Here is a tiny trained network, its code and every weight. The questions are about switching its units off for an input and a class, where a switched-off unit gives its printed mean instead of its output.

import numpy as np


def w(rows, s, z=0):
    codes = np.array(rows[::2]) - 128.0
    scale = np.full(codes.shape[1], s)
    scale[-1] = z or s
    return codes * scale


def f(y):
    return np.maximum(y, 0)


def log_softmax(a):
    a = a - a.max(-1, keepdims=True)
    return a - np.log(np.exp(a).sum(-1, keepdims=True))


def net(x, mask):
    res = np.array(x, float).reshape(1, 6) / 4 @ E
    y = f(res @ A[0][:, :-1].T + A[0][:, -1])
    res = res + np.where(mask, y, B[0][:, -1]) @ B[0][:, :-1]
    return log_softmax(res[-1] @ U[:, :-1].T + U[:, -1])


A, B = {}, {}
E = w([
[225,209,59,81,105,51,22],'x0',
[90,213,33,158,254,207,124],'x1',
[213,147,243,110,175,228,93],'x2',
[33,175,130,59,31,214,77],'x3',
[133,132,124,126,124,131,133],'x4',
[84,230,210,47,178,30,206],'x5',
],0.0056)
A[0] = w([
[160,79,171,102,51,68,105,93],'n1',
[85,207,209,71,147,82,189,39],'n2',
[206,73,145,204,212,74,176,54],'n3',
[151,56,190,100,50,73,133,47],'n4',
[154,78,191,107,49,66,128,84],'n5',
[188,105,133,181,199,68,181,135],'n6',
[92,196,188,61,151,87,183,16],'n7',
[191,140,226,103,170,205,100,55],'n8',
[162,82,118,168,96,183,82,62],'n9',
[60,65,161,174,134,171,207,36],'n10',
[156,67,189,108,50,75,119,21],'n11',
[205,182,53,98,99,69,52,29],'n12',
[209,85,151,201,213,72,196,116],'n13',
[33,177,171,70,67,217,103,101],'n14',
[220,158,238,105,193,222,94,99],'n15',
[86,197,196,70,159,78,171,39],'n16',
[140,70,88,193,96,188,71,8],'n17',
[65,77,156,171,127,178,201,53],'n18',
[40,104,1,136,98,41,177,50],'n19',
[137,70,89,176,89,190,78,57],'n20',
[74,63,155,169,139,165,207,44],'n21',
[101,204,53,153,234,174,118,11],'n22',
[59,53,153,169,140,166,214,30],'n23',
[155,67,93,186,89,179,72,51],'n24',
[93,184,59,152,231,157,120,65],'n25',
[211,177,60,92,104,79,50,2],'n26',
[136,77,96,186,102,178,79,27],'n27',
],0.0067,0.0047)
B[0] = w([
[160,173,127,160,141,219,187,214],'n1',
[206,59,43,113,188,72,151,219],'n2',
[86,126,59,16,35,157,74,217],'n3',
[204,199,118,152,137,224,187,208],'n4',
[167,174,120,148,139,212,179,220],'n5',
[79,124,98,60,57,160,84,235],'n6',
[221,48,37,122,187,60,158,198],'n7',
[75,142,107,237,51,24,132,206],'n8',
[153,93,82,117,167,72,154,178],'n9',
[201,223,200,108,163,88,44,193],'n10',
[196,198,109,153,133,216,184,192],'n11',
[141,187,234,117,192,106,64,220],'n12',
[79,126,82,44,53,156,80,250],'n13',
[108,108,45,19,31,132,63,238],'n14',
[58,129,118,248,38,33,138,253],'n15',
[205,41,43,119,194,60,166,208],'n16',
[212,88,69,102,195,52,158,179],'n17',
[184,220,197,104,154,83,44,191],'n18',
[69,155,156,253,47,48,130,235],'n19',
[186,84,83,110,180,64,155,192],'n20',
[174,203,186,114,157,89,66,189],'n21',
[208,203,119,151,103,223,196,206],'n22',
[182,208,200,117,162,92,65,194],'n23',
[195,81,63,109,198,68,164,192],'n24',
[196,199,121,160,91,231,203,214],'n25',
[156,197,243,100,202,110,51,205],'n26',
[195,101,84,107,177,65,150,171],'n27',
],0.0061,0.0051)
U = w([
[170,54,73,106,225,74,178,93],'0',
[148,183,248,104,191,111,45,94],'1',
[159,173,124,166,122,252,236,100],'2',
[107,102,139,124,129,138,133,253],'3',
[95,112,89,22,46,158,75,93],'4',
[84,128,139,254,65,58,143,110],'5',
[35,34,195,118,172,188,145,134],'6',
],0.0099,0.014)

Each question gives the input, the list of numbers given to net, and the class t.
The units are the neurons (one row each of A and B). Each row of codes is followed by its name. A weight is (code - 128) times the scale printed after its matrix; where a second scale follows, it is the last column's (A, B and U).
mask holds one flag per neuron, in row order. A switched-off neuron (its flag False) gives its mean, the last column of its row in B, instead of its output. The means were averaged over made-up inputs and are rounded, as every weight is.
A unit's drop is (log p(t) with every unit on - log p(t) with that unit switched off) / (log p(t) with every unit on - log p(t) with every unit switched off).
The circuit of an input: a set's keep is (log p(t) with only the set's units on - log p(t) with every unit switched off) / (log p(t) with every unit on - log p(t) with every unit switched off). Starting from the 12 units with the biggest drops (on a tie, the unit counted first), units are removed one at a time, each time the one whose removal leaves the highest keep (on an exact tie, the one counted first), for as long as the keep stays at least 0.8.
units of the circuit, in order: the units of the circuit, biggest drop first
most important unit: the unit with the biggest drop
k most important neurons: the k neurons with the biggest drops, biggest first
input [7,-4,5,-2,-6,7], class 0: units of the circuit, in order	(n16; n2)
input [3,4,-7,3,-2,3], class 5: units of the circuit, in order	(n19)
input [5,-1,3,2,3,-1], class 1: units of the circuit, in order	(n26; n12)
input [-4,2,6,7,-4,4], class 4: 2 most important neurons	(n14; n19)
input [-3,-3,-7,-8,-2,7], class 4: units of the circuit, in order	(n13; n3)
input [2,-5,6,-3,-1,2], class 5: 2 most important neurons	(n15; n8)
input [0,-5,6,-5,-4,5], class 5: 2 most important neurons	(n15; n8)
input [-5,3,-2,-7,0,-3], class 4: 2 most important neurons	(n3; n13)
input [-6,-8,-4,-3,-7,7], class 2: 3 most important neurons	(n4; n5; n11)
input [6,-6,6,-8,2,-2], class 4: units of the circuit, in order	(n3; n13)
input [-4,6,-6,0,3,7], class 0: 4 most important neurons	(n16; n2; n7; n15)
input [3,1,7,3,4,5], class 5: units of the circuit, in order	(n15; n8)
input [-2,-8,7,6,1,-2], class 2: units of the circuit, in order	(n4; n11)
input [-7,-8,0,-7,5,-3], class 2: most important unit	n4
input [7,-3,-8,-8,7,-2], class 4: units of the circuit, in order	(n3; n6)
input [7,8,-1,8,-8,2], class 2: 2 most important neurons	(n22; n25)
input [-2,0,6,-7,-5,-1], class 4: units of the circuit, in order	(n3; n13)
input [-3,-1,2,-5,-4,-3], class 4: units of the circuit, in order	(n3; n13; n6)
input [-3,1,-5,2,0,5], class 0: units of the circuit, in order	(n2; n16)
input [2,3,-6,1,4,-3], class 5: most important unit	n19
input [-5,-5,8,-8,-3,-3], class 4: units of the circuit, in order	(n3; n13)
input [7,2,8,8,-5,6], class 4: 2 most important neurons	(n14; n19)
input [-8,2,7,-3,0,-4], class 1: 4 most important neurons	(n10; n18; n23; n21)
